Two labels a row:
[-5.54  2.08 -1.09 -1.93 -4.27 -1.27  0.79  0.27 -2.32  0.70  1.71  1.15
  1.58  0.62 -0.28  1.49  0.37 -0.93 -2.37  0.01  0.89 -0.29  0.70 -0.23
 -1.54 -0.55  3.71  0.91  2.40  4.04 -3.46  0.97 -0.89 -2.81 -1.79  0.64
  2.43 -3.74  0.52  1.16 -1.65  1.11 -0.94  2.20 -0.51  2.62  3.94  0.49
 -0.86  0.05 -1.62  0.42  1.40 -0.11  0.93 -1.78  0.86  0.42  2.46  2.66
  1.32  3.52  0.59  1.40 -0.90  0.95 -0.21 -0.43] => <8>/(68)
[-1.06 -3.50 -1.37 -1.39 -2.94  1.29 -0.33  1.58  1.67  2.42 -3.48  2.01
  1.33 -0.75 -2.50 -1.24  0.08  4.29 -3.06 -3.46 -1.22 -1.39  0.01  1.21
 -0.86 -0.50 -2.41  3.56  0.46 -1.17 -3.18 -0.85  2.84 -0.29 -0.93 -0.68
 -2.45 -2.70  1.64  1.09  0.06 -1.78  2.50  4.42 -1.81  0.97 -1.06 -0.08
 -1.67  2.46  0.11  0.75  1.09 -2.42 -1.26 -0.95 -0.21  0.11  3.01  0.41
 -0.30  3.17  0.16  1.82  1.50 -0.40 -2.99  0.61] => <14>/(68)
[-1.91 -2.34 -3.75 -2.14 -4.23  1.66 -2.70  0.82 -3.26  0.10  1.30  0.38
  1.06 -0.07 -1.60  0.27  2.24  4.31 -2.51 -2.26 -0.51 -1.50 -2.82 -0.13
 -5.41  0.37  4.77  0.20  0.78  1.67 -4.30  1.27  2.95 -2.52  0.63 -0.36
  0.49 -4.48  1.01  2.39 -0.74 -0.79  0.16  5.49 -1.26  3.15  3.50 -1.03
  0.67  0.87 -0.14  0.15  0.91  0.19 -0.35  0.90 -0.46  1.61  4.57  1.11
 -1.73  5.69  0.06  1.98  3.83 -3.18 -5.32  2.79] => <15>/(66)
[-0.80 -2.72 -2.90 -2.60 -3.98  0.65 -2.38  2.09 -0.12 -0.50  1.43  1.64
  1.22 -1.18  1.10 -1.45  1.73  1.37 -2.02 -1.42  1.43 -0.57 -1.12 -0.91
 -3.08 -1.17  2.98  0.37  2.39  3.57 -3.71  1.20  1.65 -1.43 -2.23  0.58
 -0.77 -4.65  1.14  1.01 -0.69 -0.03 -2.00  3.31 -0.02  3.52  0.76 -0.30
 -0.31  0.21  0.43  0.46  1.35 -1.49  0.32  1.19 -0.23  1.50  2.20  2.34
 -0.29  4.56  2.82  1.43  1.67 -1.12 -5.51  1.99] => <15>/(66)
[-2.80  2.29  0.09 -0.29 -1.25 -1.28  2.03 -0.25 -2.45  1.19  1.40  0.01
  1.29  0.82  0.28  2.75  0.24  0.58 -1.44 -0.65  0.12  0.62  0.71  1.60
 -1.22  0.94  3.43  0.95  1.69  1.96 -1.54  1.85 -1.27 -2.05 -0.57 -0.02
  0.43 -1.50  0.54 -0.22 -0.47 -0.03 -0.59  0.98  0.65  1.06  2.34  1.26
  0.48  0.61 -1.65  0.23 -0.82  0.11 -3.84 -2.69  0.54 -0.54  3.24  0.93
  2.04  2.06 -0.56  1.86 -1.87 -0.93  2.07  0.68] => <8>/(68)
[-1.06  0.71 -1.74  0.97 -2.93  1.00  0.29  0.61 -1.19  2.28 -1.40  1.10
  1.47  0.46 -0.36  0.18  0.43  0.71 -2.05 -2.16 -0.67 -0.19 -1.67  0.88
 -1.84 -1.02  1.46  1.19 -0.15 -1.83 -1.64  1.24  1.87 -0.69  1.82 -0.05
 -0.84  0.16  1.18  1.41 -0.70 -1.38  2.88  2.21 -1.58  0.25  2.29  0.13
  0.08  0.39 -1.81 -0.84 -0.41 -1.21 -0.68 -1.75 -0.91 -0.08  2.15  1.08
 -0.40  3.84 -0.95 -0.08  0.65 -1.61 -1.06  0.74] => <15>/(68)
[-3.63  3.56 -0.06  0.36 -1.05 -1.37  4.02 -1.91 -3.83  1.77  2.23 -1.25
  1.92  1.69  0.35  3.27 -0.49  0.86  0.32  0.53  0.24  1.50  1.51  1.63
 -1.40  0.89  2.18 -0.25  0.50  2.91 -0.92  2.68 -1.44 -1.65 -0.07 -0.62
  1.57 -0.23  1.70 -0.28 -0.38  0.35  0.49 -0.18 -0.44  1.29  2.39  1.34
  0.96  0.54 -1.97  0.22  0.89  0.91  0.79 -1.78  1.17 -0.80  2.32 -0.04
  0.98  1.11 -0.81  1.96 -2.29  0.51  3.78 -0.63] => <8>/(68)
[-1.93  1.53 -1.87 -0.19 -3.79 -0.25  1.14  2.01 -2.37  1.97  0.46  0.89
  0.98  1.49 -0.44  0.41  0.79  1.17 -2.53 -2.44  0.26  0.00 -1.19 -0.25
 -2.20  0.19  4.21  2.14  1.55  1.32 -4.42  2.22  0.94 -2.11  0.64  0.33
  0.51 -1.72  1.84  1.70 -1.43 -1.28  0.55  3.08 -1.36  2.36  3.19  0.22
 -0.24  2.47  0.08 -0.33 -0.04 -1.55  0.61 -2.18 -0.57  0.49  4.51  1.37
  0.61  3.58 -2.14  1.48 -0.04 -1.34 -1.62  2.13] => <15>/(68)
[-0.52  0.33 -2.46 -0.82 -4.51 -0.64 -1.52  1.16 -1.86  2.18  0.13  0.92
  0.88  0.89 -0.09 -1.38  1.36  1.61 -2.84 -2.46  0.18 -0.92 -1.11 -0.20
 -2.53 -0.87  2.38  2.05  0.89  0.03 -4.33  1.61  2.37 -3.53  1.05  0.18
  0.02 -2.71  1.43  1.47 -1.57 -0.12  1.47  4.14 -1.76  2.04  3.30  0.38
 -0.08  1.32 -0.59 -0.89  0.08 -2.92 -0.63 -2.32 -1.47  0.41  3.40  2.29
  0.75  5.46 -0.72  0.41  0.53 -2.82 -1.91  1.82] => <15>/(68)
[-1.16 -1.96 -1.44 -2.12 -2.47 -3.36  1.00  1.00 -2.28  1.24  0.52  0.01
  1.26 -0.06 -0.33  0.64 -0.64  3.23 -1.62 -0.54  1.14 -0.57  1.05  1.49
 -1.68  0.64  0.79 -0.54  1.39  2.76 -3.21  1.26 -0.71 -4.43 -2.95 -0.42
  0.16 -3.61  1.69 -0.09  0.03 -0.07  0.32  2.88 -0.39  1.20  1.37  1.11
  1.04  0.71 -0.99 -0.20  0.46 -0.40 -0.48 -1.98  0.12 -0.77  1.83  1.24
  2.33  2.31  1.09  2.16 -0.83 -0.80 -0.82  1.20] => <8>/(68)
[-0.89  2.29 -2.07 -1.35 -4.89  0.03  0.34  1.12 -1.38  3.13 -0.50  0.93
 -0.75  0.51 -0.86 -0.63  1.67  2.04 -3.12 -3.74 -0.51 -0.30 -2.23  0.76
 -2.60  0.84  4.08  2.98  0.50  0.22 -2.34  1.24  2.59 -2.34  0.99  0.08
 -0.51 -2.72  1.86  1.77 -0.89 -0.66  1.23  3.89 -1.72  2.37  4.20 -0.37
 -0.18  0.45  2.23 -0.56  0.10 -1.91 -0.60 -1.55 -0.95 -0.28  4.48  1.18
 -0.60  4.71 -1.37  1.47  2.11 -1.71 -3.15  1.92] => <15>/(68)
[-1.12  1.48 -0.61  0.12 -3.30  0.15 -0.08  0.16  2.15  3.97 -0.64  0.08
  0.24  0.78  0.04 -0.55  1.96  0.52 -0.77 -1.86 -0.64 -0.81 -0.39  1.60
 -0.35 -1.49 -4.12  2.56  0.42  0.35 -0.68  0.43  0.91  0.34  0.36 -0.96
 -1.80 -0.10  1.71  0.78  2.10 -1.62  1.49  2.52 -1.00 -0.18 -0.62 -0.45
  1.02  1.12 -1.93  1.04 -0.58 -0.69 -1.43  0.63 -0.54  0.52  2.51  2.20
 -1.69  3.37  0.18  1.55 -0.27 -0.88  0.00 -1.17] => <14>/(68)
[ 0.42 -0.81 -3.22 -2.22 -5.10 -0.69 -5.85  3.31  0.22  0.33  1.22  3.07
  0.41 -1.40  1.74 -2.07  1.88 -1.49 -3.73 -1.38  1.18 -0.84 -2.13 -2.81
 -2.89 -2.29  5.44  0.46  2.10  2.42 -4.87  2.29  2.74 -4.19  0.11  1.35
  1.53 -3.46  2.70  1.72 -1.92  0.35 -1.14  4.21  0.88  3.77  3.19 -2.64
 -0.81 -0.77  0.47 -1.04 -0.25 -1.72  0.93 -0.12 -1.14  1.77  2.62  3.02
  0.22  4.57  1.69  0.07  1.21 -1.46 -6.51  2.91] => <15>/(66)
[-0.80  4.11 -0.29 -1.54 -1.68  1.69 -0.91 -0.24  0.58 -0.91  1.59  1.27
 -1.29  1.38  1.14 -3.20  2.25  1.53 -2.19 -2.15  1.74  0.07 -2.19 -1.76
 -0.79  1.26  5.28  1.17  2.02  7.11 -0.97 -2.63 -0.59 -1.86 -1.03  1.02
  2.21 -5.10 -0.84 -0.25 -2.31  1.04 -2.54  0.38  1.62  3.71 -0.33 -1.41
 -1.29 -1.18  2.07  0.34  2.16  0.61 -1.33  2.10  1.17  1.78  4.80  3.50
 -2.14  3.50  0.47 -0.67  1.27 -1.00 -5.51  1.78] => <8>/(66)
[-1.53  3.34 -1.74  0.72 -2.45  0.71 -1.65 -0.32 -0.04  0.83  0.59  1.12
  0.23 -0.56  0.21 -0.29  2.38 -1.08 -0.54 -0.72 -1.14  0.43 -1.84 -0.77
 -1.82 -1.39  3.42 -0.51  0.28  1.80 -1.40  0.76  1.01  1.30  1.23 -0.51
 -0.44  0.35  1.60  1.32  1.19 -0.37 -3.99  2.08  1.04  2.45  1.20 -1.30
  0.67 -1.34 -0.67  0.29 -0.04  0.59 -1.91 -0.16  1.88  2.14  2.28  0.09
 -2.91  3.28  0.44 -0.21  2.68  0.02 -1.85  0.19] => <15>/(66)
